Where the symbols take the states:
s173 @ s87
s173 & s95
s173 ! s702
s173 * s408
s173 $ s289
s624 @ s65
s624 & s712
s624 ! s500
s624 * s699
s624 § s975
s624 + s654
s624 $ s48
s643 @ s53
s643 & s335
s643 ! s396
s643 * s891
s643 § s654
s643 + s975
s643 $ s313
s485 @ s289
s485 & s722
s485 ! s660
s485 * s460
s485 § s277
s485 + s695
s485 $ s87
s681 & s580
s681 ! s202
s681 * s973
s681 + s87
s681 $ s695
s107 @ s48
s107 & s639
s107 ! s771
s107 * s823
s107 § s841
s107 + s612
s107 $ s65
s823 @ s513
s823 & s896
s823 ! s46
s823 * s107
s823 § s830
s823 + s865
s823 $ s589
s335 @ s954
s335 & s643
s335 ! s979
s335 * s37
s335 § s704
s335 + s393
s335 $ s853
s345 @ s667
s345 & s753
s345 ! s277
s345 * s297
s345 § s660
s345 + s787
s345 $ s579
s539 @ s460
s539 & s771
s539 ! s639
s539 * s289
s539 § s720
s539 + s595
s539 $ s408
s152 @ s657
s152 & s849
s152 ! s815
s152 * s467
s152 § s296
s152 + s990
s152 $ s953
s202 @ s102
s202 & s747
s202 ! s681
s202 * s704
s202 § s37
s202 + s788
s202 $ s82
s178 @ s683
s178 & s369
s178 ! s313
s178 * s223
s178 § s25
s178 + s218
s178 $ s396
s460 @ s539
s460 & s445
s460 ! s825
s460 * s485
s460 § s698
s460 + s680
s460 $ s174
s578 @ s856
s578 & s973
s578 ! s654
s578 * s580
s578 § s396
s578 + s500
s578 $ s25
s699 @ s589
s699 & s788
s699 ! s545
s699 * s624
s699 § s21
s699 + s747
s699 $ s513
s48 @ s107
s48 & s825
s48 ! s445
s48 * s513
s48 § s611
s48 + s982
s48 $ s624
s815 @ s975
s815 & s565
s815 ! s152
s815 * s566
s815 § s65
s815 + s53
s815 $ s841
s183 @ s486
s183 & s4
s183 ! s830
s183 * s953
s183 § s46
s183 + s409
s183 $ s467
s891 @ s519
s891 & s37
s891 ! s130
s891 * s643
s891 § s747
s891 + s21
s891 $ s78
s396 @ s990
s396 & s979
s396 ! s643
s396 * s130
s396 § s578
s396 + s657
s396 $ s178
s856 @ s578
s856 & s642
s856 ! s581
s856 * s921
s856 § s990
s856 + s296
s856 $ s694
s467 @ s168
s467 ! s566
s467 * s152
s467 § s95
s467 $ s183
s1 & s168
s1 ! s579
s1 * s775
s1 § s87
s1 $ s277
s825 @ s639
s825 & s48
s825 ! s460
s825 * s660
s825 § s297
s825 + s593
s825 $ s712
s313 @ s947
s313 & s853
s313 ! s178
s313 * s78
s313 § s982
s313 + s611
s313 $ s643
s683 @ s178
s683 & s287
s683 ! s947
s683 * s409
s683 § s694
s683 + s953
s683 $ s990
s982 @ s612
s982 & s593
s982 ! s25
s982 * s821
s982 § s313
s982 + s48
s982 $ s654
s827 @ s853
s827 & s947
s827 ! s287
s827 * s35
s827 § s684
s827 + s811
s827 $ s954
s896 @ s660
s896 & s823
s896 ! s289
s896 * s639
s896 § s667
s896 + s233
s896 $ s702
s78 @ s882
s78 & s787
s78 ! s223
s78 * s313
s78 § s821
s78 + s753
s78 $ s891
s787 @ s35
s787 & s78
s787 ! s531
s787 * s853
s787 § s82
s787 + s345
s787 $ s37
s580 @ s921
s580 & s681
s580 ! s747
s580 * s578
s580 § s130
s580 + s545
s580 $ s656
s565 @ s393
s565 & s815
s565 ! s849
s565 * s3
s565 § s587
s565 + s954
s565 $ s811
s947 @ s313
s947 & s827
s947 ! s683
s947 * s882
s947 § s612
s947 + s841
s947 $ s53
s775 @ s849
s775 & s657
s775 ! s393
s775 * s1
s775 § s174
s775 + s979
s775 $ s698
s657 @ s152
s657 & s775
s657 ! s975
s657 * s168
s657 § s500
s657 + s396
s657 $ s218
s975 @ s815
s975 & s393
s975 ! s657
s975 * s21
s975 § s624
s975 + s643
s975 $ s611
s994 @ s695
s994 & s91
s994 ! s233
s994 * s595
s994 + s289
s531 & s223
s531 ! s787
s531 * s369
s531 § s695
s531 + s277
s287 @ s369
s287 & s683
s287 ! s827
s287 § s595
s287 + s720
s953 @ s218
s953 & s720
s953 ! s841
s953 * s183
s953 § s771
s953 + s683
s953 $ s152
s865 @ s821
s865 & s233
s865 ! s91
s865 * s612
s865 § s882
s865 + s823
s865 $ s881
s695 @ s994
s695 & s656
s695 ! s82
s695 * s680
s695 § s531
s695 + s485
s695 $ s681
s979 & s396
s979 ! s335
s979 § s973
s979 + s775
s979 $ s369
s680 @ s595
s680 & s25
s680 ! s593
s680 * s695
s680 § s369
s680 + s460
s680 $ s973
s3 @ s579
s3 & s566
s3 * s565
s3 § s702
s3 $ s667
s593 @ s684
s593 & s982
s593 ! s680
s593 * s82
s593 § s853
s593 + s825
s593 $ s704
s722 @ s46
s722 & s485
s722 ! s513
s722 * s445
s722 § s486
s722 + s656
s722 $ s545
s87 @ s173
s87 & s545
s87 ! s788
s87 * s174
s87 § s1
s87 + s681
s87 $ s485
s130 ! s891
s130 * s396
s130 § s580
s130 + s168
s130 $ s223
s720 @ s698
s720 & s953
s720 ! s811
s720 * s4
s720 § s539
s720 + s287
s720 $ s849
s788 @ s702
s788 & s699
s788 ! s87
s788 * s712
s788 § s579
s788 + s202
s788 $ s660
s639 @ s825
s639 & s107
s639 ! s539
s639 * s896
s639 § s811
s639 + s684
s639 $ s587
s35 @ s787
s35 & s882
s35 * s827
s35 § s233
s35 + s667
s37 & s891
s37 * s335
s37 § s202
s37 + s579
s37 $ s787
s611 @ s841
s611 & s297
s611 ! s218
s611 * s753
s611 § s48
s611 + s313
s611 $ s975
s694 @ s25
s694 & s595
s694 ! s612
s694 * s91
s694 § s683
s694 + s771
s694 $ s856
s747 @ s881
s747 & s202
s747 ! s580
s747 * s654
s747 § s891
s747 + s699
s747 $ s821
s408 @ s174
s408 & s296
s408 ! s587
s408 * s173
s408 § s849
s408 + s642
s408 $ s539
s500 @ s296
s500 & s174
s500 ! s624
s500 * s545
s500 § s657
s500 + s578
s500 $ s445
s65 @ s624
s65 & s587
s65 ! s296
s65 * s589
s65 § s815
s65 + s581
s65 $ s107
s656 @ s91
s656 & s695
s656 ! s821
s656 * s25
s656 § s223
s656 + s722
s656 $ s580
s393 @ s565
s393 & s975
s393 ! s775
s393 * s579
s393 § s712
s393 + s335
s393 $ s297
s398 @ s704
s398 & s581
s398 ! s642
s398 * s102
s398 § s954
s398 + s587
s398 $ s684
s82 @ s233
s82 & s821
s82 ! s695
s82 * s593
s82 § s787
s82 + s660
s82 $ s202
s660 @ s896
s660 & s513
s660 ! s485
s660 * s825
s660 § s345
s660 + s82
s660 $ s788
s46 @ s722
s46 & s289
s46 ! s823
s46 * s771
s46 § s183
s46 + s91
s46 $ s95
s296 @ s500
s296 & s408
s296 ! s65
s296 * s95
s296 § s152
s296 + s856
s296 $ s771
s712 @ s587
s712 & s624
s712 ! s174
s712 * s788
s712 § s393
s712 + s704
s712 $ s825
s409 @ s223
s409 ! s882
s409 * s683
s409 § s91
s409 + s183
s667 @ s345
s667 & s830
s667 ! s4
s667 * s811
s667 § s896
s667 + s35
s667 $ s3
s223 @ s409
s223 & s531
s223 ! s78
s223 * s178
s223 § s656
s223 + s486
s223 $ s130
s174 @ s408
s174 & s500
s174 ! s712
s174 * s87
s174 § s775
s174 + s973
s174 $ s460
s771 @ s445
s771 & s539
s771 ! s107
s771 * s46
s771 § s953
s771 + s694
s771 $ s296
s218 @ s953
s218 & s698
s218 ! s611
s218 * s486
s218 § s445
s218 + s178
s218 $ s657
s642 @ s973
s642 & s856
s642 ! s398
s642 + s408
s642 $ s595
s581 @ s654
s581 & s398
s581 ! s856
s581 * s881
s581 § s53
s581 + s65
s581 $ s612
s168 @ s467
s168 & s1
s168 ! s21
s168 * s657
s168 § s545
s168 + s130
s168 $ s486
s519 @ s891
s519 * s53
s519 § s881
s519 + s566
s519 $ s882
s91 @ s656
s91 & s994
s91 ! s865
s91 * s694
s91 § s409
s91 + s46
s91 $ s921
s277 @ s4
s277 & s486
s277 ! s345
s277 * s698
s277 § s485
s277 + s531
s277 $ s1
s990 @ s396
s990 ! s53
s990 § s856
s990 + s152
s990 $ s683
s53 @ s643
s53 & s954
s53 ! s990
s53 * s519
s53 § s581
s53 + s815
s53 $ s947
s612 @ s982
s612 & s684
s612 ! s694
s612 * s865
s612 § s947
s612 + s107
s612 $ s581
s881 @ s747
s881 & s102
s881 ! s921
s881 * s581
s881 § s519
s881 + s589
s881 $ s865
s486 @ s183
s486 & s277
s486 ! s753
s486 * s218
s486 § s722
s486 + s223
s486 $ s168
s921 @ s580
s921 ! s881
s921 * s856
s921 + s95
s921 $ s91
s849 @ s775
s849 & s152
s849 ! s565
s849 § s408
s849 $ s720
s973 @ s642
s973 & s578
s973 ! s704
s973 * s681
s973 § s979
s973 + s174
s973 $ s680
s811 @ s297
s811 & s841
s811 ! s720
s811 * s667
s811 § s639
s811 + s827
s811 $ s565
s4 @ s277
s4 & s183
s4 ! s667
s4 * s720
s4 § s289
s95 @ s545
s95 & s173
s95 ! s589
s95 * s296
s95 § s467
s95 + s921
s95 $ s46
s289 @ s485
s289 & s46
s289 ! s896
s289 * s539
s289 § s4
s289 + s994
s289 $ s173
s21 @ s566
s21 & s579
s21 ! s168
s21 * s975
s21 § s699
s21 + s891
s21 $ s753
s684 @ s593
s684 & s612
s684 ! s595
s684 * s233
s684 § s827
s684 + s639
s684 $ s398
s579 @ s3
s579 & s21
s579 ! s1
s579 * s393
s579 § s788
s579 + s37
s579 $ s345
s445 @ s771
s445 & s460
s445 ! s48
s445 * s722
s445 § s218
s445 + s25
s445 $ s500
s654 @ s581
s654 & s704
s654 ! s578
s654 * s747
s654 § s643
s654 + s624
s654 $ s982
s587 @ s712
s587 & s65
s587 ! s408
s587 * s702
s587 § s565
s587 + s398
s587 $ s639
s704 @ s398
s704 & s654
s704 ! s973
s704 * s202
s704 § s335
s704 + s712
s704 $ s593
s233 @ s82
s233 & s865
s233 ! s994
s233 * s684
s233 § s35
s233 + s896
s233 $ s102
s566 @ s21
s566 & s3
s566 ! s467
s566 * s815
s566 § s589
s566 + s519
s566 $ s830
s589 @ s699
s589 & s702
s589 ! s95
s589 * s65
s589 § s566
s589 + s881
s589 $ s823
s830 @ s753
s830 & s667
s830 ! s183
s830 * s841
s830 § s823
s830 + s882
s830 $ s566
s595 @ s680
s595 & s694
s595 ! s684
s595 * s994
s595 § s287
s595 + s539
s595 $ s642
s753 @ s830
s753 & s345
s753 ! s486
s753 * s611
s753 § s513
s753 + s78
s753 $ s21
s698 @ s720
s698 & s218
s698 ! s297
s698 * s277
s698 § s460
s698 + s369
s698 $ s775
s841 @ s611
s841 & s811
s841 ! s953
s841 * s830
s841 § s107
s841 + s947
s841 $ s815
s25 @ s694
s25 & s680
s25 ! s982
s25 * s656
s25 § s178
s25 + s445
s25 $ s578
s102 @ s202
s102 & s881
s102 * s398
s102 + s702
s102 $ s233
s702 @ s788
s702 & s589
s702 ! s173
s702 * s587
s702 § s3
s702 + s102
s702 $ s896
s545 @ s95
s545 & s87
s545 ! s699
s545 * s500
s545 § s168
s545 + s580
s545 $ s722
s513 @ s823
s513 & s660
s513 ! s722
s513 * s48
s513 § s753
s513 + s821
s513 $ s699
s821 @ s865
s821 & s82
s821 ! s656
s821 * s982
s821 § s78
s821 + s513
s821 $ s747
s369 @ s287
s369 & s178
s369 ! s853
s369 * s531
s369 § s680
s369 + s698
s369 $ s979
s297 @ s811
s297 & s611
s297 ! s698
s297 * s345
s297 § s825
s297 + s853
s297 $ s393
s882 @ s78
s882 & s35
s882 ! s409
s882 * s947
s882 § s865
s882 + s830
s882 $ s519
s853 @ s827
s853 & s313
s853 ! s369
s853 * s787
s853 § s593
s853 + s297
s853 $ s335
s954 @ s335
s954 & s53
s954 § s398
s954 + s565
s954 $ s827

The rows follow the links: the fewer symbols apart two states are, the more alike their rows tend to be.

Each row is also shifted at random along 8 hidden directions that mean nothing.

Some states, each with a row of numbers:
s409
[-123   51   45   62  -65   13   75  -37  -15  -16 -101   17  -43    3  -33  126   23  -28   49   77   30   73   48  -38   22  -10   40  -40   78  -63  -34  -93   56  -82  106   89   26  129]
s485
[  45  -55  -44   12  -56  -48  101  -80  -57    9 -105   -4   27  -38  -69   -8   -5  -45  -41  -34   -8   44   39  -99  -43   95  -23  185  -52 -182   69   19  148  -67  -28   85  -11   80]
s771
[  58  -15  -14   75   78  -51   10  -55    0  139 -171  167   30  164   -3   -7  -34   -7   28 -114   35  131  -45   10  -90  -80    9   45  -94  -10   -5   36  -45  -66  -38  108   -3  -32]
s95
[ 108   83  148  136  107    4  -29  -87   56   68 -135   75  -14   64   38   95 -175  -63  -82   78  -73  120   91  143  -24   70 -162   81  -77    5  136   14   -6  -38  -20    2  -48   35]
s580
[  88   84  -38   -3   19   45    1  -49   53 -175 -107  109  167  -15  100  -58   25 -116  -47   24   23  -61  -14  134 -101  -39   17  117 -107   20   78   22    4  -27   67  -39   13   30]
s595
[  68   52  -15   81  110 -114  -36  -98   39  102  -37  162   20 -308  150  -91   59   84    8   25  -55  -40  -39   38 -155 -174  114  185  -15 -152    6 -124   53   10  107   59  -65   24]
s654
[-107  116  145   45  -62   57  -29  143   84 -100   67  -33  -65 -194  -44  -12  -18   67  148   33  121   13   23 -189  205   92 -251 -136  -10   36   62 -163  -20 -112   57  -67  106  -51]
s624
[ 129   58  -12   74  118   30  -64   52   -2  -27   48  -60  -29  -29  -63   59   -6   88   38    1  -31   94  -11   48  -82  -48   27   88  -48   12  112  -31  -34  145   13   -6  -57   16]
s642
[ 100  -47  100  193  -55   22   99  -20  -70   17  126 -180  -69 -165  -77  -24   27  161 -212   53   81    0  -53  -60   93   96   80 -124   15  -73 -107 -156  105   84   -9  135  -28  -48]
s500
[ 103  209   53  235   88   95   59  -13  146   13   83  -13  -78 -133 -134  148  -14  223  115 -130    5    0 -112   42  102  -68  -90 -137  148   79 -106   97 -265   14  102   12   20 -128]
s287
[  -8   10  -99  -11  -45  -89  -23 -101  -15   85   21   65    0   25  121   34  -22   19  -28  -38   67 -125  -19  -12  -41  -54   59  -65   55  108 -103   21   30   23   -6   88  -25  -70]
s202
[  25   39  -36 -181   -2   16 -146  -13  132 -153   71  117  160 -111  288  -31   15 -190   48  158  -75 -138   53  100  -69   12 -162   73  -53  131  125  -14  -23  -84  112 -221  -36  -49]
s896
[  27    4   70 -107  -41   -7  -59   -3  -29   12    8    4  -54   26  124   46   80 -120   52  191  -98   14  155  -87  -41  134  -18  102  -17  -75   64  -32  215   35   30    3  -21    9]
s775
[-234  104  -30  -31 -142  -91   -4   16  167  -47 -150  177   49 -140   16  -79  -43  -70  152  -32   27  -71 -150  -79   32   -3 -262   34  -40    0   19  156 -118 -142   86   51   39  -39]
s681
[-135  -19  -38   89  -52  -98   84  -42   28  -45   67   56   41  -53  -69  -40   41  -30    2  -27  149  -36  -84 -122   31   53  -75  -58  123  -48  -39   14   37 -107  -17   55    0  -54]
s313
[ -53  -62   24  140  127   -6  -81   64  -43   74  145  -94  -85  121   86   77 -132  113  177  -67   92  138  109  -82   35 -149    2  -49   11  103  178 -112 -109   -1   60  -58   25   23]
s87
[ 126  -24  -20   49 -153   73  131  -97    9  -57  105 -102    9  -46 -244  -97   58   14 -193 -108  -44  -94 -112   32  112  227   78  -32   53  -30 -122   92 -108  -34  -53  -13  -34 -113]
s827
[-194 -144   30   -9  -25  -83  -10   30 -121  108    7  -59  -54  125  112  -42  -37  -51  -15    3    9   35   79 -173   -1   26   50  -32  -50   -7   64 -169  147  -55  -21   -8   -3   53]
s78
[ 144  -21   28  -53   19   89  -64  -17  -67  -45  -55 -155   70   26   74  -36 -112  -57  -79  152  -64    1  168  165   35   28    8  111  -70  -18  239 -121  105    4   23  -60   67  230]
s753
[ 101  -13  -58 -170  114   65  -58   32  129  117  -23   51  -61  -96 -118  -69   65   98   30 -143   -7   62  -46  106  154 -108  -99  -16   69   96  -41   41 -236  -81  -47    6   29  -28]
s643
[ 146   42   78  -30  -15  134  -62   97    6 -101   13 -143   31 -145  -66  -32  -10   41 -128  103   14  -96   61  152   91   42   15  -79  -25   57    1  -73  -36   89   50  -57   50   35]
s486
[  35    8  -89   64  -20   64  -86   26  -34  -82   77  -86  -83   52  171  145  -18  -48   64  -48  -23  -31  200   25  -87  -49  120   49  119  -57  124   58   31   69   45   40  -88   58]
s823
[  58  -48   35  -72   95   28   30  -70  -75   44  -36   61   -5  205 -135    4   49  -50   37  -55  -26  100   11   24   25    9   56   -1  -33    4  -26   13   10  -17 -125  -23    1   27]
s393
[ -24  -97  -87   92   70 -130  -61    2  -20  165  100  -35   -4   46  -49  -57  -68   72   -2  -35    4  144  -36  -49  -71  -28  -83  163  -64   32  106   13    2   63  -46   44  -96    4]
s849
[-150  -70 -140  -91 -116 -148   25  -89   -8    4 -113  248  136  153    2 -115   26 -166  -79  -35  -12 -126 -125  121 -191  -77   47  119 -136   48  -97  179  -17   85  -88   47  -80 -109]
s369
[ -16    7 -141   45  -33  -29  124  -28  -12   58  -20   14   84  -36  166   32  -63  -24   12    0  -40 -130  -27   78  -50 -112  126   81   34  -42  -56   33  -85    2  109    8   11   49]
s53
[-102  -35  -28  -61   43  -19  -89   76  -61  -29   19  138   63   87   48  -87  -12  -73  -49  -11   66   -4  -41   61  -87 -127  119  -68  -75   76   17  -77   -3   89  -93  -51  -77  -23]
s825
[ 160 -102  -35  -72   10  -34  -46   37  -38  112   21  -92   -5   58   91   31  -94   30  -20   65  -22    7   84  -47  -19   67 -135  113  -87   45  112   26   69    5   28  -15   24  -41]
s107
[-100   18    5   30  141  -68  125   55  -11   99 -115  131    6  -63 -123  -66  139   67  139  -19   27  159  -76  -70 -119 -148   85  118  -38 -151  -38  -36  -11    9   -1   76   13  -26]
s173
[-241  121   19  -51 -306   27   32   99  -22 -278   51   45   43  -25   92   81  171 -248  128  145 -125 -155   39  -23 -138  217   92   -1   26 -144 -121  149  167   55   96  -60  -60  -31]
s233
[ 149  -30  175 -103   19  -33 -158  -77   49   59  -45  -37  -38 -228  239  -55    0  -24  -60  186 -129   67  162  -52   45   33 -138   52  -26  -74  116 -270  198 -124   17  -43   31  114]

From each start, follow one symbol. Which state do you reach?
Answers are names.
start [  14   42  115   -9  118  -93  -41  -12   78   14  -73  111   76  -88  -28 -115    3  -35  -13   17   46  114  -46   44   47  -18 -123  -28  -10   21   32  -88  -36 -141  -47  -21   37   16]
& s102
start [  29 -104 -119  119  -84 -114   92  -72  -56   74   24   56   -7  -75  -15  -85   40  100   -1 -158  187  -19  -26 -145  -24  -63   58  -15    9  -15  -57  -71   40  -51  -19   55   38  -87]
& s25
start [ 139 -119  -34  -56   17  -41 -110  -22  -11   -2   86  -13  -37   63  126  -61  -10  -81    9   15  -30   -4  175  -96   69  148 -121  113  -38   71  119  -32  158  -33  -43  -45  -14  -42]
& s513
start [ 120    6   33 -166  -61   -9  -31  -56  104  132  -55   48  -40   96  -34   63 -104   59 -107   13  -26  -86  -72  109  206   39 -238 -115    3  151 -129  145 -169  -58   -2   26   47  -85]
$ s849
start [ -39  121    7  -16   58   63  -14   14   34  -57   -6  -44   97  -56  -41  -39    2  -21    2   24  -21  -12  -27  112   44  -56   61   34   63   58   27  -20 -140   12   38  -93    4  108]
* s643
start [-151   62   72   43   30 -139   44   67  -26   -7    0   63   22   10  156  -15  -63  -71  109  180  -19   34    8 -104  -67    9  -88   53  -85  -31   46 -131   80  -47  123  -47  -29   26]
+ s587
start [  93   -5  129  -99  135   88  -58   -1   60  -16  -80    1    7  -40   57  -55  -21   38   30   25   35   18   32   19  109    1 -183   50  -47   53  146 -132   15 -147   73 -113   87   97]
+ s513
start [-186  -75  -53 -114 -200  -18  -44   91  -56 -101  178  -18   89   74   14 -106  -13 -144  -34   29   34 -143   44  -71   -2  110   -8  -76  -88   92   42  -51   95    9  -85 -141   52  -69]
& s643
start [-100   15   -3  135  133  -95   17   98  -77  -34  -12   75   70  -77  134  -28   83  -80  111  118   59  118   49  -75 -233 -122  150   51 -110  -90  110 -138  129   54   33   36 -120  107]
& s398
start [ -89  133  133  100  -60   38   41   56   32   29  -91   51  -70  -40 -143  119   -4   71   85   27   24  102  -65  -82   32   65 -152 -156  -16  -38  -77   22  -48  -53   18   71   32  -22]
! s65
start [  58  151  103  225 -101  155  196   63  -66 -106  -12 -191   50 -200 -188   34   20   75  -63   49   63   42  -16   14   42  121  119  -76  -55 -220    0 -123   68   22   52   51   54  152]
! s654
start [ -41  177   98  133   47  -21    1   -1   70  184 -159   32  -77  -50   86  203 -122   64  103   98  -59  165   34   25  -34 -108  -98   72   38  -94  108   14  -44  -53  189  105   30  141]
§ s771
start [ -75   85  -84   15   76   21   45   29  -16 -173  133    7  110   33   -9  -23  119  -88   90  -23  115  -61  -28   52  -44  -80  108  -31   44   19  -42    7  -48   40   41 -100  -36    7]
@ s881
start [ 103  -11  160  -64   90    1   56    1    9   45  -33  -40 -105   30 -138   21   86  118    9    8   87  135  -16  -82  139   42 -105 -128   51   19  -40 -163   41  -94  -31  -23  108   34]
$ s881
start [ -33  169   63  158   57   88   74  115   43  -92  199 -132 -123 -136  -54  152   74   41  205   24  -92   94   61  -52   15   67   47   24  116 -110   42  -66  -62   87   65  -80  -63   21]
* s624
start [ -73 -137  -88  -58  103 -111  -47   22  -87  -14    5  149  -38  189   47 -153  143  -18   26 -181  136   45   -6 -184  -94 -152  113 -119  -71  100  -25  -62   77  -24 -164   -6   23 -131]
+ s107
start [  44  -17   38  -17   87  -22    8   28   41   48  -88  144   19 -135 -133 -123   91  117   -4  -31   -9  117 -163   28  -22   18  -86    5  -77   16 -110  -40  -85   32 -103   46    9 -114]
* s589
start [ -87  211   71   29   55   50  -11  149   16   11  112  -53  -60  -28  -14  236   18   48  133  100  -96   37  -35   92    2  -74   68  -79  119   -7  -59   14 -121  201  128  -28  -54   54]
§ s65
start [  48   36  -51   72  -95   -6  127  -33  -48   -1   19  -97   12  138  -42  110 -179  -37  -32   34  -35  -53  -62   26  -34  111  -59   69  -83  -44   49  120   20   40  104  -28   12   17]
@ s408
